natuk_nidaf: [-10   5  -7  -8  13  -5   1   0   2   1  -8  -3  -8  -3   3  -2  22   4
   5  -5]
supo_vaso: [  8   5  -7  20  11  25  -9 -27  33  40  39  50  -9 -10  12   2 -26 -18
 -14 -20]
faf_tatug: [ 16   0   2 -19  28 -19 -15  21  -9  -1 -47 -18 -28  17   8   9  17  16
 -30   1]
ramag_gof: [ 19  26 -18   4  49 -13 -46  59   6  22  48 -55  -6 -50  60  18 -90  29
  25  -6]
vike_gevin: [ -2   7   2   6  16  12  -1  -9  27  19  -2   3  -9  11  14  -2  11 -16
 -17 -10]
vike_gevin: [ 37 -10   4  10  38 -15  26 -19  11 -30  23 -47  40  -4  13  -2  37   8
  16  -3]
faf_tatug: [-104   42  -30    4   -6   24   -2  -18   53   20   54  -15   11  -55
   32  -28   -8   -7   85   -4]
faf_tatug: [  0   8   1  13  19   4   8 -13  22  -2  25 -21  19 -12  18  -3   6  -5
  17  -4]
vike_gevin: [-52   1  -4 -18 -42  15  -7  25  28   4 -34 -43 -10  37  11 -28 -12 -10
  -6  18]
kob_gazot: [  3 -19 -14  -3 -13 -10  15 -15   1 -30  29 -21  35 -17  -5 -14  -6  23
  37  10]
ramag_gof: [ -7  11  37  23 -13  14  10 -37  -8  -8 -31  35   2  11 -19  12  22 -26
 -17  12]
ramag_gof: [ 22 -27 -28 -27   2 -22 -23 -15 -20  -4 -17  51 -26 -15 -19   4 -23  51
 -14   3]
vike_gevin: [ 34   4  25 -12  21  -7 -34  24 -25  26 -90  38 -67  46  -7  29   5  -6
 -92  -2]
natuk_nidaf: [ 12  28   8  20  60  14 -33   3  66  32   8 -48 -10  -1  72   6 -42  -7
 -24  -5]
vike_gevin: [ -8   9   4 -15  -5  -7 -26  25 -32  16 -46  34 -45   6 -14  17 -10   5
 -29   2]
ramag_gof: [-34  30  -6   0  55   3  -1 -44  34  20 -14  28 -25 -20  17   2  63  -5
   5 -19]
vike_gevin: [ -8  19 -15 -10  34  -3  -8  27   0  32   6   6 -30  -8  12   6  25  -8
  -3 -28]
vike_gevin: [-31  18  -6 -17   7  -4 -15  24  -6  14 -31  -2 -32   1   5   2  13   1
  -4  -3]
natuk_nidaf: [ 27  10  10   3  38  -8 -31  15  10   9 -22 -23 -18   2  33  17 -35  13
 -29   5]
faf_tatug: [  6 -45 -18 -22 -57  -7   1 -20 -15 -25 -15  31   6  14 -38 -18 -27  33
  -5  22]
supo_vaso: [-22  28  19 -12  16 -28 -15  39 -41 -30 -49 -53  -9 -17   8  19   8  19
  21  22]
supo_vaso: [-14  24   4  -5  31 -15  -4  19 -14  -5 -16 -25 -10 -17  12  11  27   5
  15  -3]
faf_tatug: [-31  10   7   3 -67  10   9  43 -70  11  14  52  -8 -10 -51  12 -11 -31
  20  -5]
kob_gazot: [  2   7  -5 -11  14  -2 -12  26  -5  23 -16   8 -30  10   4   6   7  -5
 -22 -13]
kob_gazot: [  4   9 -28 -25  38 -17 -24  40  -8  28  -1   0 -40 -13  15   7   1  19
  -6 -23]
kob_gazot: [-16  13   9 -17  49 -15 -18 -29  35 -13 -80 -31 -28  16  29  -1  41  23
 -27  16]
ramag_gof: [  6 -14 -24 -10 -12   2   6  20  -4  18  31  14  -4   2 -10  -9  -3  -3
   2 -19]
natuk_nidaf: [-17  -2  -5 -14 -17   4 -25   4   5  13 -34  20 -30  12  -1  -3 -29  10
 -23  11]
natuk_nidaf: [ 22   6   5  16  41  -3  -1 -21  25  -7  20 -25  19 -17  29   5  -5   8
   8  -1]
faf_tatug: [ 17   7   4 -15  17 -25  -3  41 -61   0 -27  15 -28  -4 -23  25  33   4
 -11 -13]
ramag_gof: [-22  14   2  -3   3  -4 -16 -27 -19   3 -28  58 -26 -25 -16  14   4  12
   1   5]
kob_gazot: [-13   7 -22   1  38  26  12 -15  78  49  27  -6 -13  25  35 -25  48 -33
 -19 -38]
faf_tatug: [ -9  44  -2   8  71 -22  17  28 -22  -3  39 -44  11 -53  22  20  64  -7
  58 -30]
ramag_gof: [ 30 -11  -1   8  57  10  24 -70  57  17  -6  33  -6  28   8  -8  85 -17
 -43 -29]
natuk_nidaf: [-27  10  -6  -1  -7  17  -1   5  22  25   4   7 -13   9   7 -10   6 -21
  -4 -10]
natuk_nidaf: [-19   0  -3 -21 -26  -1 -27  39  -4   6 -40 -20 -27  21   6  -5 -39  10
 -19  17]
kob_gazot: [ -3  29  29  54 -14  46   4 -16  11  43  54  56  10 -12   2  16 -33 -64
  -5 -18]
supo_vaso: [  5  56  24  13  94 -23 -36  15  -3   2 -30 -43 -23 -42  54  40   0  15
   4   1]
supo_vaso: [ 37 -12   0  10  22  11 -23 -28  38  21  -1  24 -12  11  22   3 -42   8
 -44  -1]
kob_gazot: [-21 -10   7   5 -33  26  47  -8  28   5   6 -13  20  52 -16 -29  68 -52
  -8 -13]
kob_gazot: [-27  22  14  23  -7  25  25  -7  10  18  26  10  11   2  -3  -2  36 -50
  13 -17]
ramag_gof: [-20   0  -5 -12 -36  -9 -10  40 -31 -15  -1 -24   4 -12  -8  -2 -40  16
  26  18]
supo_vaso: [-38  28  13  20 -26  25 -15   4   0  23  11  26  -7 -17   3   7 -41 -26
  11   5]
vike_gevin: [-70  41  20   6  13   8 -22 -62  18  -3 -64  40 -29 -25   6   9  19   4
   8  24]
ramag_gof: [-19   9   2   6 -12  13  24  40  19   3  33 -70  28  18  18 -19  16 -34
  24  -8]
vike_gevin: [-40  18 -20 -21   1 -10  -8  34 -18   9   1  -7 -20 -22   0  -2  10   9
  30  -8]
faf_tatug: [-48  36 -14 -25  35 -11 -27  31  -4  25 -37  -2 -52 -17  17   7  25   9
   5 -11]
faf_tatug: [-17  27 -16   1  62   1 -17 -34  38  29   7  26 -26 -33  30   5  21   8
   6 -21]
natuk_nidaf: [-26   8  -7   0  -6   6  24  17  11  -2  27 -38  20   1   6 -16  31 -19
  32 -10]
supo_vaso: [  9  16 -22 -12  59  -9 -28   1  11  38  -4  34 -46 -20  21  14   8  15
 -20 -27]
supo_vaso: [ -9  32  15  24   6   2 -20   7 -28   5  25  20   2 -51   6  28 -48  -1
  29   5]
natuk_nidaf: [ 29  -9   9  10   4  -2 -16 -21  -1  -6  -6  19   1  -5   2  12 -40  16
 -18  13]
kob_gazot: [-45  53  20   1  55  -2 -10  -2   9  15 -54  -9 -37  -7  24  16  66 -20
  -5  -8]
supo_vaso: [ -3  18   9   5  28  -1  -9   1  12   5 -12 -16  -8  -4  21   8   6  -3
  -4  -1]
[  6  -4  19  -9 -20 -10  -9  20 -38 -13 -52   5 -17  21 -20  13  -4   4
 -26  17]  kob_gazot
[ 55  19  37  32  70 -30   2 -10 -16 -50   9 -71  46 -39  35  34  -5  22
  24  17]  supo_vaso
[ 14 -19  -1  -2  -9  -8 -11 -39  -7 -20 -16  34   2 -11 -14   4 -27  32
  -6  20]  natuk_nidaf
[ 38  18  15  16  57  -3 -23  14  21  15   0 -34  -7  -2  45  20 -25  -1
 -26  -5]  natuk_nidaf
[  4   5   8   2  25  -6  15  -3  12 -13  -6 -39  13   8  13  -3  39  -5
   4  -2]  supo_vaso
[-18  -6  -3  14 -33  17  37 -14   5  -6  49   3  37  -2 -18 -17  23 -27
  35  -8]  natuk_nidaf
[-13  -5 -17 -15 -12 -16  27  18 -38 -15  21   0  11 -16 -29  -5  46   4
  40 -13]  supo_vaso
[-40  27  16  -7   9  12 -24  14  32  18 -62 -30 -35  30  30  -3   3 -15
 -31  11]  supo_vaso
[-48  22  -1  20  -8  41  -7 -42  58  40  19  40 -10  -4  18 -13 -13 -32
   0  -7]  vike_gevin
[ -9 -19  25   8 -62  17  36 -21 -21 -17 -24  33  16  42 -51  -9  40 -36
 -16  10]  ramag_gof
[-11 -10  -9 -12 -10   3 -38 -41  20   7 -43  52 -33  -1  -1  -2 -48  33
 -29  21]  natuk_nidaf
[  4 -29 -15 -21 -29 -14   3  -4 -19 -24 -12   8   5   4 -25 -10  -6  29
   5  13]  faf_tatug
[ 24 -13   3   1   1 -13   6  -2 -17 -23   5 -11  18  -6  -7   5  -6  16
   8   8]  supo_vaso
[-11  -8  10 -17  -5 -14   8  -9  -3 -33 -56 -30   1  23  -8  -8  37  14
  -7  21]  kob_gazot
[ 18   4 -24   9  45  11 -24 -20  53  38  45  15 -10 -23  41  -2 -40  10
  -7 -20]  kob_gazot
[-22 -18 -20 -19 -41 -15  16   8 -32 -32  17  -7  22 -18 -29 -14   1  24
  48  11]  faf_tatug
[-21  17  -3   6  -7  11   0  12  -9  22  20  24  -9 -14  -5   4   0 -20
  12 -14]  ramag_gof
[ 20  -7  -6  -6  20  -3 -17  -8  16  11 -15  10 -18   8  12   3 -14  14
 -29  -2]  supo_vaso
[-19  26  18   8  24  -5 -19 -22   0  -9 -32   3 -10 -23  13  16  -4  11
   6  16]  ramag_gof
[ 22  -1 -49 -13  64  -3 -32   2  53  46  46   4 -27 -26  48  -6 -33  30
  -6 -32]  kob_gazot
[-16 -16 -16  -3 -54  21  -3  -4  -1  23  20  58 -10   6 -26 -12 -35 -10
  -6  -3]  supo_vaso
[ 51 -57  14  14 -64  13   4 -43  15 -34   1  10  42  37 -20 -15 -74  15
 -32  39]  kob_gazot
[ 17  14  11   0  25  -6 -23  49   5   7 -15 -60 -10  12  37  10 -33   1
 -19   5]  natuk_nidaf
[ 66 -27  40  41 -26  25  21 -17  17  -9  21 -13  46  47  -1   2 -34 -37
 -43  11]  faf_tatug
[-25   5 -19 -20  29 -12   0 -11  25  -6 -14 -27  -8  -7  17 -14  37  21
  16  -2]  ramag_gof
[-64  10 -15 -15 -45  22  13  37  13  24   6 -15 -10  24  -6 -28  21 -35
  16 -10]  natuk_nidaf
[ 32 -12   4  -7  14  -3   4  27  11   5 -16 -37  -5  41  12  -4  15  -9
 -37  -7]  vike_gevin
[-44  19  32   9 -11   6  11 -49  -6 -23 -59  25  -4   5 -20   5  51 -14
   1  22]  ramag_gof

lig-nune: [ 21  -5  45 -20  19  -1  -3   1 -32  -5  36  34  -4  18 -20  12   5  11
 -43  30]
feli-kedov: [ 16  -4  16  13   9  30  -6   2 -24  -9 -27  12  16 -36 -35  28  -6 -22
  11   8]
lazis-teges: [  4 -11  10  -7  29  -2  40 -21 -14  -6  -3  28 -10 -11 -39  -3 -14 -13
 -11 -18]
lazis-teges: [ 34 -14  29   3   1  24  24  33 -15 -19  10   3   1  -7 -44 -13  19 -18
   2  20]
lazis-teges: [-28  39 -38 -15  -7 -18 -32 -28  31  11   8  15   0  -6  56  17   4  20
  -1 -23]
feli-kedov: [ 37   0  11  -3  11  38  40  48  38 -18  21  -9  46  -9 -32 -25  59 -22
 -25  18]
lazis-teges: [-18  11  -3  22  43  18  67 -17 -41  11 -28  43   4   1 -29  18 -18  -6
   0 -30]
bagi-bofut: [ 19  13  -2  34 -38  52 -52  51   0  -5 -26 -15  47 -32  32  27  35   3
  24  35]
bagi-bofut: [ 32  11  18   7 -48  17 -27  38 -41 -24  15  14 -51 -12  -8   1  12  -3
  61  23]
lig-nune: [ 15   3   4  -6 -18   5 -25   3  -6 -15   6  20 -17 -25   3   6   5   0
  15   5]
lazis-teges: [ 30  73 -11   1 -16  48  38  71  18 -15  41  -8   3  13 -27  -8  76 -27
  49  11]
bam-dodu: [ -9   4 -33 -13  -8   1 -48 -24  58  -5  -8  31  41 -55  71  12  21  25
 -39 -15]
feli-kedov: [ 19 -86  33   8 -26 -25   9  22 -14 -12   1 -35 -32  21 -10 -61 -21   9
  -7  22]
feli-kedov: [ 17  -8  13  20  -6  29  11  27 -25 -10 -10  22   7 -15  -4   2  13   3
   6  12]
bagi-bofut: [ 28 -53  32  25 -13  26  -2  21 -40 -22 -20  52   3 -39  11  -7   1  21
 -18  19]
bam-dodu: [ 14 -20  11 -22 -24 -21 -64 -22   7 -15   4  -3 -23 -33   3   7 -18  -3
   5  11]
feli-kedov: [ -1 -84  45   6   3 -33 -40 -53 -70  -3 -39  28 -39 -24 -13  14 -85  15
 -18   8]
lazis-teges: [-48  18 -32  27  15  -9  23 -23 -15  33 -36 -14   3  28  20  16 -32   8
  19 -31]
bam-dodu: [-12 -40  22  -7   6 -30 -21 -18 -14  12  16  31   6  28  59  -7 -14  56
 -74  18]
feli-kedov: [-12  -8  -7  -9  -8 -26   5  -1  11   6  23   5 -16  30  40 -26   4  30
 -21  -4]
bagi-bofut: [  4   4  -2  33 -39  22 -32  41 -15   4 -23 -47   5   6  11   7   4  -5
  52  25]
bam-dodu: [-15  28 -10  23  26  23  59  16 -16  16 -10   5  19  28 -12   6  10  -4
   5 -13]
lazis-teges: [ -8   5  -3  16  10   9  29   5 -15   7 -14  -5   1  12 -15   1  -6  -7
  14  -8]
bagi-bofut: [ 10  29   4 -25  16   2   9  10  32   2  34 -26  19  22 -27  -1  28 -20
 -15  12]
bam-dodu: [  5 -18  13  11  -4   1   7  11 -18   0  -7 -13  -7  11 -14  -8  -9  -3
   8   9]
bam-dodu: [  5 -30  -7  57 -42  30  -5  34 -38  -7 -63 -25 -14 -29  -4  -5 -20 -12
  76   1]
bagi-bofut: [-28  43 -73 -22  11 -13  12 -58  66  -7 -20  20 -12 -64   6   5  -4 -27
  34 -78]
lig-nune: [ -4  10  -4   1 -19  -9 -10  16   4   7   8 -45 -15  29  -3  -9   0  -7
  30  10]
lig-nune: [-14  31 -32 -11  -1   2 -32 -17  45   5  -1   9  32 -26  44  20  19   9
 -15 -13]
lig-nune: [-23  20 -24   8  -1  -5  -1  -6  11  15 -11 -18   6  13  20   6  -4   3
  14 -13]
bam-dodu: [  3 -24   7   6   8  10 -28 -14   6   1 -31  -9  36 -33  -5  20 -14  -8
 -19   8]
bagi-bofut: [-11  -6   6  24   3  12 -13  27   8  26 -17 -64  56  39  12   8   5   3
 -17  31]
bam-dodu: [ -1 -25  -7  14 -26   3 -52 -11  -1  -7 -34   7   5 -45  34  13 -16  11
   9   2]
feli-kedov: [  9  29 -14 -12  16  24  13  23  60   1  20 -14  62  -2   6  -3  55  -8
 -36   6]
bam-dodu: [ -8  21  -4 -48 -11 -46 -34 -30  13  -3  62  46 -46  19  54  -6   7  41
 -31  -5]
feli-kedov: [-27  38 -30 -12  -2 -19  -2 -11  22  15  22   8  -7  27  48   0  12  24
  -6 -17]
bagi-bofut: [ -9  48 -33 -43  25 -15  11 -42  50  -6  27  29  -5 -24  -8   9  14 -16
  -9 -41]
lig-nune: [-21  31 -13  17 -12   1 -16 -13 -46   9 -17  32 -33  -1  23  33 -22  14
  42 -14]
lig-nune: [  6  -6  -8  19 -27  16 -38  16   9  -2 -30 -44  14 -23  -1   9  -3 -18
  38  12]
bagi-bofut: [-47   7 -24   8   5 -37  -1 -31  -5  34 -18 -44 -16  47  18   4 -43   7
  18 -20]
lazis-teges: [-11  26 -23  38  -5  29  44  33 -13   9 -28 -23   4  14 -12  -3   9 -16
  55 -14]
lig-nune: [-16  24  -3  12  -2   3 -25  -2 -20  18 -11 -11   7  17  14  32 -11   5
  14   9]
feli-kedov: [  9  -2  12  -7  26  14 -21 -29   0  -3 -27  -8  29 -41 -51  40 -20 -37
  -4   3]
lazis-teges: [ 27  -3  26 -15  -4   6  -9  21   1 -12  29   0   3   5 -16  -5  21  -3
 -17  28]
lig-nune: [-15   8 -26 -27  12 -30  35   5  80  13  37 -61  20  49   8 -49  29  -5
 -31 -12]
[-27  26 -24  21 -22  -1 -27  -3 -21  16 -19   6 -13   8  48  23 -12  22
  33  -8]  feli-kedov
[ 20  54  -5  -3   2  37  33  38   5 -12  29  23   5   0 -19   4  52 -15
  20   1]  lazis-teges
[ -6 -32  19   0  13 -18  12 -20 -32   2   1  35 -18  10   8  -6 -25  24
 -31  -2]  bagi-bofut
[  7 -19  18  -7  18   1 -10 -22  -9  -4 -11  13  12 -23 -22  16 -17  -8
 -23   4]  feli-kedov
[-17  -1   2  19  18   3  24 -13 -39  12 -22  24  -5  10  -2  15 -24   8
   2 -12]  lig-nune
[ -4  30   8 -56  65 -18  25 -36  48  10  56  25  42  24 -14  10  26   1
 -96  -4]  bagi-bofut
[-31  42  -3  32 -15   5 -41   0 -63  31 -27 -21 -14  36  17  56 -33   8
  55  13]  lig-nune
[  7  33  -5 -53  53  -7  17 -35  66  -2  30 -15  37 -14 -60  12  19 -46
 -42 -14]  feli-kedov
[-12 -15  -3 -32  14 -43 -13 -39  34   8  12 -38  -7  14 -15 -12 -25 -12
 -21  -9]  feli-kedov
[-21 -18  -1  23  22  -4  44   8   0  26 -23 -60  25  48 -23 -17 -17 -11
  -5  -1]  lig-nune
[ 12 -12  13  24 -11  34 -31  26 -11  -2 -19  15  45 -22  33  20  18  20
 -22  29]  bagi-bofut
[ -3   8 -25 -13   1   0  12   7  56  -2  20  12  29  -5  44 -23  40  19
 -38 -12]  bam-dodu
[-37  33 -23 -14  -1 -45   1 -29  -3  24  14 -41 -50  54  -5  -1 -34  -7
  42 -23]  bagi-bofut
[-30  17   1  14  40   2  50  -4 -26  29   6  37  25  52  29  10   3  36
 -50  -7]  bam-dodu
[ 10   7 -29  -7 -29   4   1  22  52 -17  13  -8  -3 -22  25 -34  37  -1
  17 -12]  bam-dodu
[ -5 -24  11   0  -3 -16   0  -9 -22   0   7  35 -19   9  30 -10 -12  33
 -25   1]  feli-kedov
[ 39 -18  31  -8 -35   2 -29  30 -17 -25  21 -17 -37  -6 -31 -15   6 -15
  32  33]  lig-nune
[ 10 -20  12  -9  -8 -10 -19  -3   2  -6   5 -10  -7  -4  -6  -7  -7  -2
  -5  11]  bam-dodu
[ -8   2   3  -9  26  -5  19 -10  10  10  11   6  22  18   2   0   5   8
 -40  -1]  lig-nune
[-23 -42 -24  28  20  13   4 -32  18   6 -63  36  57 -57  47   9 -16  22
 -46 -29]  bagi-bofut
[  9   9  24  19   2  30  -9  31 -34   6   2  19  30  15  16  24  19  20
 -20  34]  lazis-teges
[ 16   5  23   1  11   9  38  -9 -68 -19   5  68 -59 -15 -49  10 -19 -10
  31 -14]  feli-kedov
[  9  35   7 -37  12 -18  14  -7   7  -5  47  -4 -32  25 -42  -3   8 -21
   9  -2]  bam-dodu
[  9  -5   3 -15  -5 -17  22 -11 -14 -17  16  22 -57  -6 -28 -21 -12 -10
  26 -18]  bagi-bofut

muf_liv: [ 15 -23  27  13 -18  39  15   9  20  64 -16 -23 -75  29 -70 -35 -12 -11
   6  16]
nevab_zovar: [-27  21 -35 -22 -30 -22  58 -27  32  -6 -31  -6 -63  25  34  49  34  30
 -10  29]
gopov_vegus: [-71  24  45 -18 -27  33 -31 -12  73 -11  19  -5 -24 -17  20  21 -17  81
 -46   4]
zos_kazo: [ -3  32 -16 -12 -25  18 -26   0  20  -1  37  49  70  -7  38  10 -24  40
  -7 -15]
gopov_vegus: [ 18  -6  21  21   0  19  -7 -27  -8  51  -6  -2 -66   8 -22  -8   5 -44
  11 -42]
nevab_zovar: [  6   9 -38 -32 -13 -23  63  17  10  -7   7 -10  34  12  15   6  26  27
 -25  47]
nud_kuvul: [-50  19  13 -12  -6  -2 -18  30  28 -54   2 -12  17 -23  21  14  -1  73
 -20  20]
muf_liv: [  8   1  13  20 -19  31 -24  -9  15  35  -4  12 -39  11 -19 -15 -26  -5
  14 -23]
zos_kazo: [ 12  13  20  -6   5  12  12 -19  -8  49  29  -1 -13 -11   4   4  34 -24
 -21 -43]
nud_kuvul: [ 29  43 -12  17  -9  -4 -10  36 -10  -3  34  -9  32 -36  34 -35  15  26
 -23 -59]
nud_kuvul: [-33 -18  21 -26 -13  25  -3 -37  42  17   7  17   0  21 -12  22 -29  10
 -14  41]
nud_kuvul: [ -3   8 -12  10   7 -18  11  29 -21 -24 -29 -16 -30  -4  -1   8  30   9
  22  -1]
muf_liv: [-41 -30  51 -44  38  11  21  54 -12  -8  10 -25  42  -7 -60  14  38  22
  -9  70]
gopov_vegus: [-74  34  38 -55 -44  57  23   5  72  46  18  22 -34  17 -10  61  30  94
 -26  38]
nevab_zovar: [ 16  -5   8  36  10  -4 -10   8 -25   5 -32 -24 -71  -3 -20 -16  12 -29
  26 -35]
nud_kuvul: [-48  25  32 -23 -11  13   8 -44  39  20  15  -5 -53 -10  30  45  32  24
 -40 -21]
nud_kuvul: [ -41  -52   55  -34   27   14  -26 -117   33   22   35   19   25    6
    4   34  -45  -63  -44   20]
gopov_vegus: [-18   8   6 -15 -10  15  33  11   2  33 -23   4 -59  22 -25  37  44  12
  22  16]
nevab_zovar: [  3  16  14  30   3  30 -67  62 -31 -11  -6  32  21 -17 -23 -11 -14  23
  59 -37]
nud_kuvul: [-37  -4  16  -4  24 -22 -15   1  -5 -53 -11 -19   1 -22  16  21  11  12
  -6   8]
gopov_vegus: [ -1 -13  18 -18 -14  26   8 -60  34  55  27  15  -7  19  -5   5 -21 -25
 -30   3]
zos_kazo: [ 40  18 -35   1 -13  -7   4   6  -6   4  34  20  69  -7  30 -26 -14   1
 -14 -19]
gopov_vegus: [  8  -8  19  34   9  -5 -55 -31   9 -24  14 -18   2 -29  23 -41 -50 -21
 -26 -46]
zos_kazo: [ 21  -4   3   2  10   2  12  -5 -23  31   6   2  -7   2 -12  -2  20 -34
   7 -19]
gopov_vegus: [-19  23  11  -6 -12  19   1  34   5   9  -4   5 -20  -3 -10  16  26  41
  11  -4]
gopov_vegus: [ -1  -2 -24  18  20 -40   3  40 -35 -64 -42 -24 -10 -10   6   2  20   5
  30  11]
nevab_zovar: [-23  -1  -4  -5  -4  -6  -7 -32  13 -15 -14  12 -18   7  20  31  -7   1
   5   6]
muf_liv: [  8  49 -41  11 -35   2 -18  16   8 -14   5  39  21  -6  49   9  -7  45
  15 -36]
nevab_zovar: [  7  26  66   9 -22  84 -50  34  24  84  61  18   6 -21 -41 -41 -13  33
 -17 -62]
nevab_zovar: [ -1  13 -24   5  -9 -14  21  18  -7 -12 -29  -6 -35   9   5  13  24  15
  19   5]
muf_liv: [-14  41   6  -6 -32  48 -21  48  10  31   9  46   3   4 -11  22  13  61
  33 -18]
muf_liv: [ 28  26 -45   3 -40  -4  52  40  15  16 -14 -13 -26  21  -2 -22  16  39
  -1  17]
nevab_zovar: [ 34 -45   4 -36  28 -25  50 -36   6  14  61 -36  98  -5  -3 -47 -16 -51
 -84  46]
zos_kazo: [ 46  -3 -19   3   3  12   5 -16 -37  55  11  46  22  20 -12   5   6 -57
  36 -27]
zos_kazo: [-16 -16 -12   6 -15 -13   3 -33  34 -25 -31 -14 -42  19   8   1 -35   4
  -6  32]
muf_liv: [-25 -37  55 -20  27  24   4  22  -2  19   3 -23  -2   3 -67  -3  10  -5
  -3  44]
nud_kuvul: [-53  20  13 -12  -1 -10  17   2  13 -22 -31 -21 -75  -5  14  51  51  37
   0   5]
zos_kazo: [  0   0  -3   3  -8 -16  18 -24  25  -8   2 -35 -28  -5  19 -17  -6   2
 -40   0]
zos_kazo: [-14  10  28  -7  11  10  -2  13  -5  10  14 -11  -8 -17  -6   7  29  10
 -11 -17]
muf_liv: [-12   1  24 -10  -3  29   3  21   1  33   1   8 -16   8 -34  11  18  13
  14   7]
[-38   3  13 -15  -6   2  24 -23  16  11 -28  -6 -76  15  -3  48  34   8
   5  13]  nud_kuvul
[-26   5  34 -12  18  -3 -27 -46  15 -10  41  -5  26 -34  39  11  -3  -7
 -51 -33]  nud_kuvul
[ 18  -1  -1   5  17 -13  10  37 -26 -11   6 -23  22 -15 -10 -23  19  -2
  -3  -2]  zos_kazo
[ 17   8 -35   4  -8 -28  23  -1   0 -22  -5 -12   7   0  27 -10   1   3
 -12   4]  muf_liv
[ 21   9  17  -8  19  29 -10  22 -52  55  23  44  32  -2 -27  20  40 -32
  41 -38]  zos_kazo
[-34 -19  15 -39 -16  12  20 -74  60  22  20   8   1  23  11  26 -28   1
 -49  45]  gopov_vegus
[-31  -4   5   3  25 -28 -22  32 -13 -77 -17 -22  25 -26  12   5   2  27
   4  19]  nud_kuvul
[ -5  20  -7   0   9  -9 -17 -49 -22   7   5  40  -6  -8  46  50  23 -34
  16 -55]  muf_liv
[  7 -44  -8 -21  24 -47  50 -79  10  -9   6 -39   5   9  19  -3  -7 -65
 -57  39]  nevab_zovar
[  3  21  16  -6 -17  39   4  21   2  56  14  20 -19   6 -23   8  25  16
  11 -22]  gopov_vegus
[ 37   4 -15   8   5   3   6  28 -35  22   6  14  23   2 -15 -15  14 -20
  25 -17]  gopov_vegus
[-12   4 -32 -26   2 -22  45  43 -17 -28 -26   3  19  16  -5  33  40  29
  25  55]  gopov_vegus
[-33  48   8 -17 -43  28   8  17  53  15  19   2 -22  -7  22  14  15  83
 -32  -7]  nud_kuvul
[-35  33 -11 -40  21 -21   7  27 -30 -42  19  32  79 -25  45  65  59  36
   7   3]  muf_liv
[ 38  18 -77  28 -22 -60   5 -14  13 -72  -6 -18  36 -11  78 -43 -45  10
 -29  -9]  muf_liv
[  6   6 -19 -41 -14  14  41  17   4  32  25  33  62  22  -9  19  17  19
  -1  41]  gopov_vegus
[  5  -4  24  -1  20   7   8   8 -27  29   3  -9 -22  -6 -25   6  38 -26
   8 -19]  zos_kazo
[-18  -9  27  11   9  18 -57 -25   2  -6   5  25   8  -8   1  10 -34 -13
  14 -22]  nevab_zovar
[ -7   8 -12  -4   7 -18 -10   3  -5 -36   8   6  41 -15  29   6  -4  12
  -6   0]  muf_liv
[ -2  21 -19  31 -12  -9   5  28 -18 -11 -58 -10 -95   8  -4  17  33  12
  50 -23]  nevab_zovar
[-42   5  14 -11  -8   1   0  -5  30 -21 -12 -11 -29  -2   8  23   3  37
 -13  20]  gopov_vegus
[-23  18 -17 -29 -22   2  19  -4  27  -5   8  21  22  10  24  31   5  40
 -11  27]  nevab_zovar
[ 13   2  18  -3  20  15   0  21 -39  34  13  14  10  -6 -24   9  37 -24
  22 -25]  zos_kazo
[  6 -36  18   0  19  -9  19 -20  -2  10  -9 -35 -27   8 -30 -17  -2 -40
 -15  23]  muf_liv
